Each row is followed by its class number.
[-458    1  115  212   34  290   16   71  -54  279 -188 -541   18 -334
  -96   78  203    9   31 -107  -90   44  288  -29 -127  -53  127 -243
  254  157  -86  117  269   39 -494 -105 -236 -135 -116  302  143]
0
[ -97  154  -87 -121 -105  121   68  151 -320 -143   99 -285 -199 -151
 -183  -78 -182 -308   -9 -198 -231   97  -37   94   48 -166  140  120
   -1  -16  178 -154  130 -125    1    2 -277 -250 -501 -225  -66]
0
[-121    5  -30 -144 -110  -97   10  -11  -94  -69   30 -138  -18   77
  -38  -95  138   20  -37  -24  -82  -13   41    4  130  -30   -9  -23
   57  172  -11   16   20   47  126   71 -149  -76   39   56   74]
8
[  55 -207  104   54   66 -124 -212 -192  149  116  -42  420  111  231
  118  110   46  209  -30  239  280  -73   93  -54  -36   71  -17 -120
  -22  122 -249  161 -130   77 -216  137  257  198  529   76  191]
10
[ 153  -82  -26 -162 -116 -156 -114  -16  -46 -179  134  350  -17  249
   37  -64  -15   28   47   73  108  -46  -68  -32  112  -31  -83  131
  -45   67    8   55  -98    8  103  120   54   26  200  -55   79]
9
[-164   82   37   71   43  119    5   50   94  273 -169 -356  -33 -374
  -82 -165  146  212  -99   61 -193  107  151  -73 -158 -118  -25 -110
  380   27  -38   41   86   -7 -195  -72 -173 -293 -194  225  113]
5
[-203  -77   23  -65 -177   16   -1  179 -129 -151   53 -263 -240 -233
  -85  -44  210  100   12   32   54  -97   58   -9  -71  -29   33   -1
  186  123   -2  -58   19  -41 -185   -7 -177 -135   42  194  123]
5
[-168   75 -110  -35  130  105  -18   22 -146  174  -22 -109  -88 -109
  -49   15 -171 -146  -47  -39 -164  129  -25   60   39 -111    4  -34
  -25   40  -28  -21  103    2  -50  -41  -87 -124 -254   18  -94]
10
[ 127    3 -240   85  310   20  225 -143  264  415 -323  400  128  236
   50   55 -411 -135    0  -83 -346  135 -176   35  -68   77   95 -125
 -455 -168  -53  -18  -87   47    7 -112  400  124   34 -286 -240]
12
[  56 -110  128   54   82   32   -4 -139   98  218  -62  248  154  159
   77  115    5   40   11   24   96    2   22 -148  -45  -43  142 -148
  -85   54 -147   12  -64  -31 -157  -77  273   75  273 -213  173]
11
[ 250  -49  -25   96   75  -83 -158 -216  135 -110  101  432  265  231
   76  163  -51  -27  151   55  107  -80  -93  -68  136   66   38   26
 -101  -43  -56  149  -41   65 -141   27  204  238  170 -174  -59]
5
[  14    4   52  106  104  -14   38 -151  150  285  -84  186  287  209
   71  111 -219  -65   -6  -59  -88   45  -12  -91  -97   28  175 -162
 -186  -48  -49  -24   34  -39 -133  -10  297   70   74 -238   66]
2
[-185   70 -155 -162  -98   47   82  257 -283  -52  100 -513 -414 -269
 -162    9   43    2   15  -87   -4   51 -141   47  -34  -15  -77 -107
   70   55  185 -128  229  -13  -63  -39 -278 -235 -228  180 -118]
6
[-266  -66   58 -172 -228  -53 -236   79 -304 -305  209 -252 -188  -20
 -116   32  303   69    1   63  198  -91  142  -48  197 -158  -19    1
  357  240   -7   16   44   31  -30  167 -275  -94   90  207  158]
2
[-327  -16  -30 -118   -7  112  -91  154 -199    7    3 -318 -327 -290
 -141 -128   13   39 -116   15  -13  120  146   66  -18 -152  -20   48
  227    6   16  -26  104  -41 -128   12 -353 -298 -141  250   79]
5
[-148 -206  242 -160 -389 -221 -675  -74 -271 -667  501   55 -195  -37
  -56  -68  691  399   89  419  705 -216  304 -137  220 -116 -142  178
  618  279 -186  216   -7   40 -414  292 -350    7  464  398  412]
12
[ -95   14  -16  375  213  248  289  -39  234  483 -315 -166  353 -122
  107  246  -64  -80  101 -218 -364   75   -6 -104 -123   72  223 -275
 -114  -29  -76   74  126  114 -330 -268  101   22 -111   66   26]
1
[-306  -36  109 -316 -370  -78 -325  132 -474 -627  395 -259 -383 -154
 -192 -209  355  183  -43  159  340 -121  160   -6  182 -175 -160  181
  530  222   37   43   -3  -40   -4  256 -472 -184  132  254  210]
7
[-239  112  -38 -137  -90  100  -98  191 -200  -25  107 -291 -189 -136
 -133  -89   39   -8 -114  -24   15   43  152   54  -11 -164  -86   83
  267   17   77   36  106   -5    9  -15 -295 -207  -90  257   72]
12
[ -39  -77    0 -119   10 -105  -60  -29    7  -47    3   98   21  128
  -36   -8  -37   26  -16  -75   28  -49    0 -125  102   -1   48  -57
   46   35   22  -87  -24 -104  -64  -36  102    2  137 -266  143]
3
[ 308   25   -7 -211 -145 -188 -251  -98  -14 -357  161  428 -117  219
   -6 -107  -26  190   27  178  272  -33 -101   -4  115    8 -219  212
   68  -36   76   28 -139  -42  198  212   88   68  160 -191    0]
7
[ 218  100 -162  223  207   70  187 -130  313  148 -224  277  255  253
   78   90 -371 -148  129 -189 -283   97 -145  -47  -25  112  155   73
 -490 -154   51   23   30   96   43 -115  309  126 -188 -193 -313]
6
[-129   67 -206 -152 -106   -4   42  179 -249 -189  110 -243 -372  -91
 -146    2  -52  -57    3  -82  -12   52 -185  115   67  -17  -35   90
  -84   14  179  -92  118  -42    9   -5 -160 -110 -197  -76 -189]
11
[ 313    0 -262  180  273   -9  442  -82  459  540 -466  447  226  411
  159  164 -476  -77  122 -175 -282   53 -333  -31 -183  253   77 -178
 -691 -252   -3 -142  -81   41   45 -209  691  277  154 -384 -263]
6
[-234  -75  157    1 -131   63 -102  117  -66  123   19 -267   60 -158
   -7  -38  309  123  -55   27   27  -87  222  -78  -16 -132  -50 -101
  435  152 -156  189   63   60 -157    5 -178 -147  198  415  315]
3
[-271  -76  150 -130 -115  -50 -202   -6 -156   16  150 -221   -4  -68
    6  -49  346  150  -51  153  141 -114  280  -38   51 -131   42 -189
  451  248 -145   85   -5   17 -237  123 -160  -71  273  252  314]
9
[   8 -116  148  102  -31  -38 -156  -16  113  123   -2   11  237  -54
  173   62  225   42  -27  122  155 -148  213  -41  -17  -37  -55 -109
  300   89 -222  144  -69   11 -142   88  -39   16  261  248  316]
3
[  15  -38   74    1 -132   -7 -216  -90  -32 -225   79  233  -42  -11
    7  144  138   49  131  154  234  -22   47   -2   59   24  -30   -4
   46   99 -124  129   10   73 -286   92   30  107  178  140  131]
3
[ -52   73  -55 -196  -55   -2 -209   28 -235 -215  206   21 -316  -58
  -60  -35  -24  -80  -48  116  113   37   38   70  113 -106  -84   95
   37  -44  -27   33   15  -40  -15   62 -144  -65  -20    4  -87]
4
[ 399   35 -178  226  273  -20  305 -175  497  466 -401  488  389  278
  156   42 -422  -58   96 -120 -449  107 -248  -81  -44  165   95  -10
 -445 -284   40   78  -82   53   98 -131  581  146  -18 -366 -249]
9
[ 413  207 -422   31  306  102  443  -58  306  375 -242  398  211  340
  108  275 -620 -350  141 -305 -369  141 -523  129  -20  222   49 -142
 -899 -280  225 -136   66   40  267 -178  477  192 -208 -484 -557]
10
[-245  -17   75 -230 -218  -70 -256  118 -329 -329  244 -209 -341 -160
 -168 -156  111   65  -60  100  185   -2  131   23   86 -149  -76   97
  370  105  -48   22  -25  -30 -146  101 -261 -117   43   72   96]
12
[  24   -4  -35    1  -32   -4 -130   53  -15   80    1  -94  -88    1
   24  -78   70   74  -23   59   49    8  139   31  -85  -55 -147    8
  104  -31  -42   -7   52  -11   51   40  -69  -39  -48  114   17]
6
[ 160  -92   72  101  113    4  -69  -63  214  213  -80  181  153  121
  168    2  -87   23   -2   79   99  -69   73  -35 -102    1  -41  -35
   18  -34 -107   34 -129  -43  -42  -16  198  115  170  -74   89]
4
[  -8   -6  -85   61  197   19  224  -38  121  327 -188   38  217   56
   19   80 -239 -176   40 -215 -321   64  -92 -131  -56   51  140 -212
 -223  -94   68  -98   97  -58   -1 -113  135  -68 -113 -222  -60]
12
[ 212   98 -106 -251  -26 -130 -135  -28  -67 -230   79  105 -263   79
  -98 -145 -166   42   23   84   59  135 -171   25  163  -25 -138  187
  -77  -33  157  -55   30    0  228  112  -80 -113 -224 -129 -162]
8
[-165   -4   92 -191 -240  -34 -465   22 -321 -615  465 -144 -250 -116
 -115  -34  239  136    7  151  350 -123   92  -22  218 -108  -75  152
  397  138  103   79   38  -17 -216  126 -355  -45   25  148   82]
2
[ -53  -40  -49 -131  -88  -74    8   77  -94    3  -22  -29  -43   70
  -38   -8   36  -39   23   -6  -40  -14   22  -12   98  -12    6  -82
   27   40  -15  -49   34    6    6   70  -84 -105   87  101   24]
7
[ -94  122 -175 -381 -101   52   28  281 -366 -230  114 -453 -526 -308
 -227 -109 -130  -10 -121 -108 -111  159   -5   58  -15 -164  -63   75
  213 -106  316 -248  129 -118   52   38 -448 -361 -526 -150 -187]
7
[-178   34  118 -205  -71   67 -121  214 -268  -56  140 -645 -339 -328
  -93  -46  233    4 -112  -36  140  -10  211   93  -99 -177  -27  -73
  383   95   58 -114  118  -38  -39   90 -388 -229 -256  131   64]
1
[-458 -196  302  315   36  262   62   36  121  441 -232 -469  243 -417
   67  165  390  149   -4  -47   -6  -57  417 -135 -260  -18  185 -361
  381  186 -320  190  162   77 -631 -152 -121  -39  170  500  366]
0
[ 496  122 -288  -65  120 -213  147 -153  155   69  -57  616  210  599
  113   61 -488 -221   91 -126 -215  101 -369   98  227  178  -37  115
 -628 -222  133  -46 -111   47  471   22  397  212   25 -458 -347]
12
[ 129   -2 -122 -156  -89 -139  -30  -11  -39 -197  113  196  -98  184
   21   15  -33   46  117    1  121  -88 -193    0   93   51  -49  -11
  -91   33   33  -76  -81   13  -16  -14   96  131  192 -133  -50]
9
[ 364  207 -305 -235  178 -161  -60 -138   12 -257  217  610   58  518
   50  -98 -447 -308   23  -51   12   24 -206  134  305    4  -80  356
 -545 -205  188    1  -90  -39  472  130  175  130  -55 -466 -369]
4
[-289 -103  128   11 -121   42  -84   70  -79   61   -2 -282   47 -126
  -96   51  115   47  -14 -101 -105  -80  181 -132  -93 -103  178 -280
  334  138  -17  -78   51  -47 -330  -11  -47  -88   39   36  304]
2
[ 265   81 -215  -12  102  -37   57 -145  150 -159  -58  443  115  351
   26  126 -415 -165  144 -160  -59   52 -272   -5  174   95   78  157
 -492 -163   90  -29  -10   28  112  -38  205  196  -94 -361 -346]
5
[ 132  115 -120  108   90   71  119  -50   53   41  -95   96   50   66
  -44  166 -312 -159  119 -180 -224  121 -159   12   37  105  152    1
 -315 -100   96   -5  121   72  -96 -137  110   38 -214 -139 -227]
2
[-386 -100  121  -81 -225   77 -115  285 -167  -16    7 -489 -385 -357
 -153   16  372  310  -33   77  240  -46  176  -69 -192  -95  -25 -162
  391  173  -45  -53  124   27 -461  -22 -244 -168   81  423  287]
6
[-264 -153  182 -317 -331 -145 -439  -46 -365 -534  372    3 -390  -90
  -81  -74  414  256  -56  323  429  -25  223  -88  230 -105 -152   67
  480  197 -180   93  -40   -9 -176  222 -268  -67  350  320  347]
0
[ 179  -99   79   73  120 -102  -98  -87  154  226 -111  167  256  103
  194  -19   36  -49  -34  119   92  -69  157  -10   11    8   22   -4
  -44  104 -177   52  -85   -8 -103  161  155  -37  115  -50  139]
7
[  17 -165  122   30  -57  -92 -283 -144   -3 -268  169  214   24   92
   51   31  101  144  124  118  327 -100   23  -77  137   48  -27   27
   64   43  -82  180  -21   44 -233   88   12  223  252   27   78]
3
[ -31  -31  -25  -39  109    9   83  -53   86  260 -148   52    9   66
  116   72 -191 -127  -70  -59 -178   93   24   54  -55   45   57 -209
 -150   16  -66    8  -24   14  -88  -15   49   23    2  -80    6]
1
[ 175  -10  -65  107   73  -89  -31 -187  190   42  -97  380  126  248
   92   64 -109  -28  186   38   -3    0 -146  -22   61   95  -15   21
 -307  -80  -78   81  -38  101   17  -24  282  288   76 -175 -131]
8
[ -85   31   23 -193 -250  -38 -330   57 -278 -549  295 -139 -365  -34
 -146   25  226  142   45   43  379  -27   72   -4   91  -76  -26  184
   89  133  103    8  138   70 -166   97 -355  -31  -69  147   47]
0
[ -13  -80  138   47  -31  -11  -61  -22   62  102   31  -19  228   20
   18   10  332  184   -5   79  118 -133  147  -74   -5  -60   17  -81
  212  190 -180  167  -39  104  -77   71  -22  -24  334  145  210]
10
[-258  157    4  -81  -35  108 -153  131 -266 -180  200 -421 -278 -310
 -160 -117  -10    0  -74 -106   57   83   60   87   12 -136  -41  103
  187  -34  144   67  177  -14 -103   17 -391 -192 -288  104  -78]
4
[-369 -109  227 -292 -335  -81 -412   99 -435 -477  362 -335 -531 -236
 -132  -90  508  272  -61  284  451    5  302  -36   62 -186 -176   87
  614  261 -126   45   -4   10 -142  221 -427 -151  154  335  288]
12
[  60  187 -201   13  178   88  175  145  -25  203 -100 -174   -9   -2
   18  -68 -413 -353  -28 -217 -289  114 -110  143  -78  -91   22  139
 -250 -180  145 -164   48  -73  196  -80   19 -138 -476 -312 -357]
1
[ 140 -120  -69 -140  -62  -77  -56  -89   -6 -187  105  275 -216  118
   21   72  125  130  130  137  196  -54 -147  -30   72   29  -23   -6
  -71   75  -47  -71 -103   19   14   44  151  125  227  -33    8]
10
[  55  -20   79  206   44  151  117  -22  274  390 -329  -85  231 -172
   69  153  163  190  -31   96  -71   24  115 -100 -212   26   53 -232
  124   79 -161  122   30  115 -323  -28   40 -102   97  198  187]
7
[ 304  -12  -68 -215  -72 -132  -74  -15   63 -265   52  334  -54  134
  -25  -96 -159   95  -42   56   75   25 -108  -21   74   23 -112  234
  -51 -119   84  -27  -99  -51   53  179    1  -89   18 -238  -67]
10
[ 273   42  -37   77   97  -70   19 -166  243  168  -86  443  296  384
   84   40 -131   40   16   49  -46  -18 -110  -61   88   -7   80   51
 -216  -52  -71  145 -156  107  175  -16  418  153  284 -138  -97]
8
[ -35 -175  179 -126 -168  -83 -305  -61  -97 -147  141  221  -50  113
   12   31   66  168    7  105  232   26    3 -123   76  -22 -113  -39
  182   84  -92   41  -13  -39 -178  138   48   11  217   33  327]
0
[ 337 -135 -146 -160  -32 -240 -131 -138   84 -282  117  725  -78  387
  141   25  -74  125   83  206  313 -162 -256   -1  104  122 -113   97
 -390   41  -26  -35 -240   -8   66  178  275  235  425 -188  -17]
10
[ 186  -32   -6  267   66  -55  201 -198  372  451 -277  412  588  409
  191   42  -48  -68  116  -41 -231  -96  -23  -57   46  104  134  -97
 -240  -55 -209  166 -111   77   40  -60  499  248  380 -109   56]
0
[ -55   39 -122 -414 -112  -74 -309   93 -421 -489  298  -19 -618   -9
 -140  -58  -99  -36  -79  145  252  133   25  131  157 -117 -189  208
   27   27  122  -63   44  -54   92  236 -306 -152 -173  -36 -150]
8
[ 198   62 -184 -109  133  -92   16  -67   51   59  -28  415  -81  271
   -2  -27 -374 -127  -23   32  -18  117 -189   99   28  -17   19  182
 -422 -155   10  -23  -94   32  191    8  289   97   -6 -359 -263]
7
[ -29 -220   26   66  -44    6  107   -7  121  183 -156  144  -10   85
   56  191  101  126  126   -7   -4  -76 -121  -76  -99  127   83 -262
 -137  130  -85  -41  -42   28 -216  -67  263  149  299    4  121]
10
[ -41   23   25 -163 -170  -67 -259   12 -181 -400  222  -75 -190  -45
  -94  -21  102   48   64   61  286  -56   45    7  104  -31  -51  151
  128   28   85   16   88   18 -179  132 -230    5  -52   44   24]
12
[ 148   27  -87  -96   74 -105   20 -114  161   14  -79  252   28   62
   72 -158 -147  105  -10   54  -82   28  -30  -36   30   89 -114   60
  -87  -98   69    0  -57  -73   65   37  100   -1   11 -176  -46]
4
[-279 -133  209   62 -198  144 -147  105 -115  107  -45 -561 -101 -509
  -40  -85  558  407 -118  166  -11  -42  391  -98 -172 -128  -51 -246
  769  275 -163  101   62   17 -487   51 -427 -344   59  521  473]
6
[ 167  -49  -85  118  222  -26  167 -200  316  455 -344  435  264  329
  128  135 -306 -136   23  -51 -270   74  -90  -26  -58  128   58 -192
 -409 -100  -89   -7  -44   44   70  -68  462  207  104 -197  -65]
2
[-340   28   59  177  -76  131   35  127  -49  281 -185 -445  157 -197
  -50  -26  183   15 -139  -48 -237  -39  258  -41  -84 -105   57 -111
  350  183  -30  171  131   31 -153   14 -213 -256  -43  368  140]
7
[ 425  111 -250   -8  328 -103  196 -289  349  217 -167  692  210  509
  167   94 -478 -189   21   15 -103   80 -293    3   55  166  -20   36
 -630 -231   -3   29 -159   51  333  -54  550  293  183 -544 -329]
7
[-174  304 -147 -351 -105   79   -5  215 -389 -269  173 -462 -485 -284
 -291 -192  -92 -149 -100  -45 -109  175   -8   97   71 -234  -69  205
  216 -113  317 -221  166 -111  137  -17 -448 -295 -635 -140 -188]
9
[ -38   -9  -28   18    2  -34   82  -25   64  163 -144  172  118  149
   27    5  -60  -64  -36  -42 -172   21  -12  -23   59  -42   84  -22
 -133   39  -89   68  -66   60   58  -22  170   13  113   20   30]
3
[ 449   10 -144 -163   13 -281 -129 -100   37 -248  130  395   41  359
  115  -20 -258 -110   17   62   92  -43 -174   76  135   50  -87  251
 -268 -144   72 -106 -153    6  336  157  165  124   -6 -365 -212]
1
[-490   16  146 -264 -315   -1 -348  188 -493 -415  283 -382 -494 -302
 -191 -166  234   93 -109  151  264   79  256   13  104 -244 -120  151
  490  177  -58   37  113  -12 -244  156 -576 -254 -130  463  259]
8
[-162 -181  174   -6 -134 -117 -184  -67  -15   36   53    3  187   12
  113   25  360  226  -11  184  170 -142  254 -134  124  -20    7 -166
  383  261 -241  181  -71   57 -286  121  -80    1  427  340  366]
12
[  -2 -171  117   28   37  -58  -66  -21   95  129  -57  145   20    8
   72   94   74  125  -16  116   28    0  123 -120  -89   -2   62 -158
   77   37 -216   88  -76   64 -223   -5  145   43  240  127  127]
3
[  71 -106   -4 -163   -1 -113 -224   -7    7 -199  100  116  -55  104
   85  -12  -52   22  -38   45  140  -97    0   37  108   39  -85   43
   10   21   93  -17  -68  -64  -24  139  -27   44   27 -100  -19]
3
[ 127   74  -27 -270  -81 -131 -190   -6 -184 -273  180   13 -214  -52
  -60 -130   76  115  -25  120   65   59   32   38  105  -82  -91  139
  115   30   92  -48    0  -17   58  160 -211 -166 -164 -161  -35]
1
[ 309 -256  -33 -221 -215 -364 -252 -104   14 -313  194  560 -149  334
  157   64  152  284  129  159  389 -161 -236 -119  140  122 -234    9
  -64   48  -54   10 -175    3  -32  134  222  257  494  -94  112]
4
[-210   -1  -15  126   -4  156   19  125  -33  -21  -82 -253  -66 -223
 -105   42   55  -36   61 -100  -34    7  127  -21  -80  -49  134   34
   32  -42   33   46  159   20 -378  -79 -198  -77 -162   84  -55]
9
[-199 -102  121 -411 -397 -194 -560   57 -435 -722  485    1 -633 -184
 -152 -227  363  246  -84  361  470  -66  199   12  181 -156 -217  221
  479  152  -62   88  -37  -47 -144  244 -450 -119  201  313  299]
11
[-140  -27  127 -176 -222 -116 -231  116 -194 -231  206 -130 -121  -53
  -77 -120  154  198 -116  116  197  -43  198  -44   48 -103   -5   74
  277  115  -13   85   15    9  -43  167 -255 -164  123  251  159]
7
[ -58   -4  -27 -166 -244  -86 -152   41 -200 -387  211  -78 -128   66
 -126 -103  151  133   19   38  140  -52    2  -36  201  -86  -97  159
  228  162   71   66   19   34  130  146 -217 -101   82  147   22]
2
[  49  -89  132 -259 -335 -166 -562  -30 -359 -835  476   72 -412   -3
 -127  -25  356  258  114  309  681 -119  136  -35  263  -63 -164  312
  318  203    6   63    4   -3 -155  254 -342   41  171   71  173]
4
[ 155   44 -137   88  215  101  262 -163  173  281 -151  320  283  330
   62  286 -384 -323   94 -270 -292   55 -280  -40   87  137  245 -188
 -546 -124   78  -33   45  -24   -6 -175  439  173   13 -489 -233]
6
[-144 -112   19  196   74  104   20  -31   65  254 -202   -9   45 -123
   79  182  -48   23   29   35 -171   75   71  -60 -105   37   33 -202
   74   40 -177   77   20   47 -251  -51   82    3   29  195   69]
5
